Below are the code and all the weights of a small trained network. Each question names an input and a target symbol and asks about switching units off, where a switched-off unit gives its printed mean instead of its output.

import numpy as np


def w(rows, s, z=0):
    codes = np.array(rows[::2]) - 128.0
    scale = np.full(codes.shape[1], s)
    scale[-1] = z or s
    return codes * scale


def softmax(a):
    e = np.exp(a - a.max(-1, keepdims=True))
    return e / e.sum(-1, keepdims=True)


def log_softmax(a):
    a = a - a.max(-1, keepdims=True)
    return a - np.log(np.exp(a).sum(-1, keepdims=True))


def net(x, mask):
    ids = ['βγδεζηθλξπστφω'.index(c) for c in x.split()]
    T = len(ids)
    res = E[ids] + P[:T]
    u = 0
    for l in range(2):
        r = res
        for j in range(3):
            rows = slice(2 * j, 2 * j + 2)
            q, k, v = (r @ M[l][rows].T for M in (Q, K, V))
            z = softmax(np.where(np.tri(T) > 0, q @ k.T / 2**0.5, -1e9)) @ v
            o = O[l][rows]
            res = res + np.where(mask[u + j], z, o[:, -1]) @ o[:, :-1]
        u += 3
    return log_softmax(res[-1] @ U[:, :-1].T + U[:, -1])


Q, K, V, O = {}, {}, {}, {}
E = w([
[130,175,104,81,117,200,177,140],'β',
[96,72,89,189,74,118,134,130],'γ',
[123,111,174,79,152,72,72,132],'δ',
[185,178,67,180,133,77,170,129],'ε',
[142,152,101,66,153,181,66,208],'ζ',
[203,97,72,105,127,171,77,112],'η',
[69,126,120,184,203,160,107,147],'θ',
[111,140,118,113,224,168,99,84],'λ',
[168,150,137,93,129,54,158,55],'ξ',
[182,161,69,207,180,69,134,212],'π',
[171,113,191,183,104,107,92,132],'σ',
[158,15,131,100,158,92,253,133],'τ',
[113,194,174,111,148,118,190,170],'φ',
[125,99,54,107,86,66,128,202],'ω',
],0.024)
P = w([
[193,141,215,53,131,195,212,195],'0',
[125,144,216,93,102,207,209,163],'1',
[103,147,214,127,120,204,198,151],'2',
[86,137,204,146,123,202,188,141],'3',
[89,145,191,169,123,193,175,125],'4',
[73,123,170,172,134,184,143,127],'5',
[65,125,158,195,122,188,142,115],'6',
[60,129,134,217,119,188,145,100],'7',
[64,134,134,217,122,181,132,103],'8',
[59,137,94,237,107,176,142,108],'9',
[56,152,105,249,118,169,150,102],'10',
[52,111,116,253,99,166,117,97],'11',
],0.0046)
Q[0] = w([
[135,123,113,73,162,160,194,64],'L0H0',
[77,224,112,183,170,36,103,217],'L0H0',
[159,141,81,59,136,185,175,240],'L0H1',
[110,72,89,151,199,1,107,79],'L0H1',
[108,84,172,143,159,118,115,94],'L0H2',
[149,160,152,87,184,188,215,230],'L0H2',
],0.0092)
K[0] = w([
[106,190,102,147,78,107,21,126],'L0H0',
[119,1,216,76,123,202,175,84],'L0H0',
[72,117,76,24,172,166,205,139],'L0H1',
[170,220,142,176,133,94,75,103],'L0H1',
[141,107,85,117,144,86,164,185],'L0H2',
[119,200,103,205,122,126,64,114],'L0H2',
],0.0083)
V[0] = w([
[198,28,132,111,191,56,93,68],'L0H0',
[131,158,154,139,84,76,18,138],'L0H0',
[163,103,68,191,1,94,132,112],'L0H1',
[63,204,122,229,68,166,36,86],'L0H1',
[136,55,99,62,190,138,229,163],'L0H2',
[38,218,219,59,3,91,116,113],'L0H2',
],0.0048)
O[0] = w([
[168,53,149,117,126,79,28,1,78],'L0H0',
[107,100,185,158,171,20,2,218,4],'L0H0',
[87,163,164,73,178,178,153,121,71],'L0H1',
[82,243,94,178,55,144,114,108,13],'L0H1',
[162,61,160,68,208,143,230,201,195],'L0H2',
[55,197,168,59,60,109,192,118,94],'L0H2',
],0.0057,0.0037)
Q[1] = w([
[171,96,223,86,16,126,132,118],'L1H0',
[197,59,64,127,150,190,134,94],'L1H0',
[223,143,207,117,160,169,170,128],'L1H1',
[161,39,180,123,122,166,188,107],'L1H1',
[196,120,206,200,92,65,232,2],'L1H2',
[124,114,47,53,174,55,151,69],'L1H2',
],0.0093)
K[1] = w([
[149,29,138,142,50,130,143,138],'L1H0',
[137,148,1,131,92,106,105,107],'L1H0',
[73,126,30,109,110,115,109,109],'L1H1',
[106,146,85,150,192,96,125,102],'L1H1',
[164,247,26,129,94,51,85,111],'L1H2',
[252,47,107,129,183,90,206,163],'L1H2',
],0.0098)
V[1] = w([
[131,135,186,207,171,117,95,73],'L1H0',
[119,18,123,127,94,110,133,148],'L1H0',
[70,145,172,119,223,161,112,107],'L1H1',
[31,130,106,120,116,143,97,99],'L1H1',
[137,55,210,221,65,172,155,157],'L1H2',
[110,103,26,154,170,1,162,124],'L1H2',
],0.0089)
O[1] = w([
[153,146,141,79,152,133,202,151,46],'L1H0',
[45,222,1,128,139,89,113,135,100],'L1H0',
[127,152,200,124,234,153,124,118,110],'L1H1',
[85,97,87,118,148,162,110,109,3],'L1H1',
[94,190,135,193,120,53,131,92,194],'L1H2',
[138,50,229,193,62,216,157,165,108],'L1H2',
],0.0086,0.0069)
U = w([
[89,210,223,96,138,161,205,253,137],'β',
[126,114,146,141,152,146,171,121,47],'γ',
[150,193,220,172,121,103,101,81,150],'δ',
[166,99,217,48,61,155,164,44,166],'ε',
[75,90,255,69,136,99,58,155,228],'ζ',
[193,130,151,197,202,111,127,211,3],'η',
[128,108,178,133,233,187,142,75,163],'θ',
[60,129,204,205,241,184,133,175,95],'λ',
[147,184,181,101,145,186,67,240,165],'ξ',
[188,146,201,160,97,171,152,187,80],'π',
[212,117,116,132,149,138,101,65,168],'σ',
[106,94,125,90,106,85,172,229,111],'τ',
[116,223,118,66,115,243,211,133,158],'φ',
[12,100,159,169,78,156,150,115,196],'ω',
],0.0068,0.006)

Each question gives the input, a string of symbols that net reads in full, and the target symbol t.
The units are the heads (2 rows each of Q, K, V and O). Each row of codes is followed by its name. A weight is (code - 128) times the scale printed after its matrix; where a second scale follows, it is the last column's (O and U).
mask holds one flag per head, layer by layer. A switched-off head (its flag False) gives its mean, the last column of its rows in O, instead of its output. The means were averaged over made-up inputs and are rounded, as every weight is.
A unit's drop is (log p(t) with every unit on - log p(t) with that unit switched off) / (log p(t) with every unit on - log p(t) with every unit switched off).
The circuit of an input: a set's keep is (log p(t) with only the set's units on - log p(t) with every unit switched off) / (log p(t) with every unit on - log p(t) with every unit switched off). Starting from all 6 units, units are removed one at a time, each time the one whose removal leaves the highest keep (on an exact tie, the one counted first), for as long as the keep stays at least 0.8.
circuit, biggest first: the units of the circuit, biggest drop first
unit that matters most: the unit with the biggest drop
heads that matter: for each layer, one digit per head in row order, 1 if its drop is at least 0.15 and else 0, layers parted by /
drop when u is switched off: that unit's drop, to one decimal
input σ ζ τ φ, target φ: circuit, biggest first -> (L1H0; L0H0)
input σ β δ ε ε τ θ η ζ, target θ: heads that matter -> 110 / 010
input φ λ σ ζ σ δ σ τ π η, target π: circuit, biggest first -> (L1H2; L0H1)
input γ σ ε φ π ω γ ξ β τ σ, target ω: circuit, biggest first -> (L1H0; L1H1)
input φ η η φ σ, target δ: circuit, biggest first -> (L1H2; L0H1)
input ε ε φ σ η γ δ θ τ σ δ φ, target θ: unit that matters most -> L0H1
input φ τ σ π ε σ, target ε: heads that matter -> 101 / 000
input λ τ σ ξ ω φ λ σ, target λ: circuit, biggest first -> (L0H2; L1H1; L0H1)
input φ φ τ β σ θ δ ξ σ β σ, target θ: circuit, biggest first -> (L1H1; L0H2; L0H0)
input η φ θ φ θ φ φ π σ δ φ τ, target π: circuit, biggest first -> (L1H2; L0H2)
input φ τ δ θ λ, target λ: heads that matter -> 000 / 011
input σ τ φ β σ β π δ ε β, target ε: circuit, biggest first -> (L0H1; L1H0)
input σ γ φ σ τ λ ω ξ φ σ, target ω: circuit, biggest first -> (L1H0; L0H0; L1H2)
input σ φ ε φ φ φ θ φ σ, target β: unit that matters most -> L1H0
input τ θ σ φ γ φ β π δ σ, target π: circuit, biggest first -> (L0H2; L1H2; L0H1)
input ε φ η σ, target δ: circuit, biggest first -> (L0H1; L1H2)
input ω φ λ τ, target λ: circuit, biggest first -> (L1H1; L1H0)
input γ β ε ω φ φ τ, target ω: circuit, biggest first -> (L1H0; L1H2)
input ζ λ δ φ τ δ, target λ: heads that matter -> 001 / 111
input σ ζ τ, target τ: heads that matter -> 110 / 101
input σ ε τ ε φ φ φ, target ε: heads that matter -> 110 / 000
input τ ω φ ζ σ β ζ, target ω: heads that matter -> 100 / 101
input τ δ γ η δ λ β θ σ, target θ: unit that matters most -> L0H2
input φ φ φ φ τ, target τ: drop when L0H1 is switched off -> 0.3
input ε λ φ τ η ε σ δ σ, target ε: drop when L0H2 is switched off -> 0.7
